array([[  18.58,   61.54,   90.14,  129.22,   18.38,   -9.51,   89.49,
          35.63,  -92.70,   93.93,   32.75,  132.29,  110.23,   55.87,
         148.04],
       [ 183.45, -103.82, -129.68, -149.75,  168.46,   10.30,   16.31,
         183.09,   48.32,  -86.54,  -67.86, -152.56, -102.88,  -75.22,
         120.34],
       [-105.69,  -10.85,   54.39,   91.85, -126.30,   53.90, -115.63,
         -99.53,   20.69,  168.56,  174.46,  105.14,  181.65,  201.25,
        -249.67]])
The 2nd smallest entry is -152.56
Which number is the entry just right of 20.69?
Answer: 168.56
The entry just right of -9.51: 89.49
The second entry in reading order is 61.54
Which number is the entry just right of the largest entry?
Answer: -249.67
The entry just right of 54.39: 91.85
The maximum -> 201.25
Which number is the median entry?
Answer: 35.63
Which number is the entry just left of the largest entry?
Answer: 181.65
The 2nd largest entry is 183.45
Which number is the entry just right of 16.31?
Answer: 183.09
Which number is the entry just right of 10.30?
Answer: 16.31
The entry just right of 183.45 is -103.82
The fourth entry in reading order: 129.22
The 1st entry in reading order -> 18.58
Which number is the entry just right of the centre entry?
Answer: 48.32
The fifth entry in reading order is 18.38
Which number is the entry just left of 91.85?
Answer: 54.39

Questions about the array below.
1) The 1st entry in reading order?
2) The bottom-right entry?
3) The second entry, reading row by row?
4) The entry in the top-right corner?
5) The entry directly above 18?
6) The top entry of the column that holds the smallest entry?
7) The entry directly below 11?
8) The entry directly below -6?
array([[-25, -27, -19,   5,  15],
       [ 15,  19,  18, -12,  -8],
       [ -6,  -5,   1, -12,   4],
       [ 26,  32,  26,  11, -14],
       [ 31,  38,  33, -42, -24],
       [-11, -11,  -5, -22,   5]])
1) -25
2) 5
3) -27
4) 15
5) -19
6) 5
7) -42
8) 26

data =
[[ 0.23  0.10  0.21  0.13  0.07  0.14  0.13  0.13  0.19  0.05  0.09]
 [ 0.06 -0.02  0.22  0.05  0.10 -0.07  0.17  0.11  0.09  0.12  0.05]
 [ 0.09 -0.02  0.26  0.01  0.09 -0.08  0.14  0.08  0.16  0.09  0.05]
 [ 0.11  0.11  0.11  0.11  0.11  0.11  0.10  0.11  0.11  0.11  0.11]
 [ 0.10  0.15  0.23  0.03 -0.01  0.09  0.03  0.15  0.26  0.02  0.11]
 [ 0.11  0.07  0.15  0.10  0.09  0.09  0.06  0.09  0.16  0.09  0.11]
 [ 0.03 -0.05  0.29  0.02  0.11 -0.15  0.21  0.13  0.08  0.13  0.02]
 [ 0.10  0.08  0.12  0.11  0.10  0.10  0.09  0.10  0.12  0.10  0.10]
 [-0.05  0.09  0.18  0.08 -0.05  0.14 -0.18  0.12  0.27  0.06  0.21]
 [ 0.17  0.14  0.23  0.08  0.04  0.13  0.09  0.14  0.24  0.03  0.09]]
Rows and columns are numbered from 0.
What is the bottom-left entry?
Answer: 0.17
The entry in row 0 and column 2 -> 0.21
What is the entry in row 1 and column 0?
Answer: 0.06
The bottom entry of the column that holds the smallest entry: 0.09
The entry in row 0 and column 0 is 0.23
The entry at row 2, column 0 -> 0.09
What is the entry in the top-right corner?
Answer: 0.09
What is the entry in row 0 and column 1?
Answer: 0.10
The entry in row 2 and column 1 -> -0.02
What is the entry in row 2 and column 2?
Answer: 0.26
What is the top entry of the column that holds the smallest entry?
Answer: 0.13
What is the entry directly above the smallest entry?
Answer: 0.09
The entry in the bottom-right corner: 0.09
The entry just right of the largest entry -> 0.02
What is the entry directly above 0.24?
Answer: 0.27
What is the entry just right of 0.24?
Answer: 0.03

[[39, 69, 36, 44, 30, 78, 62, 23, 44, 55, 27, 38], [27, 64, 29, 49, 64, 26, 57, 45, 26, 80, 55, 83], [62, 49, 74, 16, 49, 42, 27, 63, 50, 40, 22, 34], [52, 36, 58, 38, 36, 47, 41, 48, 50, 38, 43, 28], [58, 51, 35, 60, 19, 87, 53, 21, 68, 31, 48, 32], [61, 54, 69, 11, 64, 26, 18, 73, 42, 40, 12, 39], [59, 56, 67, 21, 67, 22, 20, 79, 28, 46, 14, 49], [52, 62, 55, 13, 70, 25, 16, 72, 24, 52, 14, 50], [57, 36, 47, 63, 16, 80, 54, 21, 67, 25, 58, 27], [24, 55, 25, 62, 48, 53, 65, 34, 44, 61, 57, 56], [67, 42, 78, 23, 43, 48, 23, 63, 51, 33, 20, 29], [55, 39, 43, 63, 20, 77, 54, 29, 67, 30, 54, 36], [34, 47, 21, 69, 36, 69, 70, 18, 53, 54, 67, 58], [38, 45, 35, 52, 62, 32, 57, 48, 28, 64, 54, 69], [27, 58, 28, 53, 61, 31, 59, 48, 30, 71, 50, 79]]
Give the smallest entry.
Answer: 11
Give the entry just left of the largest entry.
Answer: 19
Give the entry just right of the smallest entry.
Answer: 64
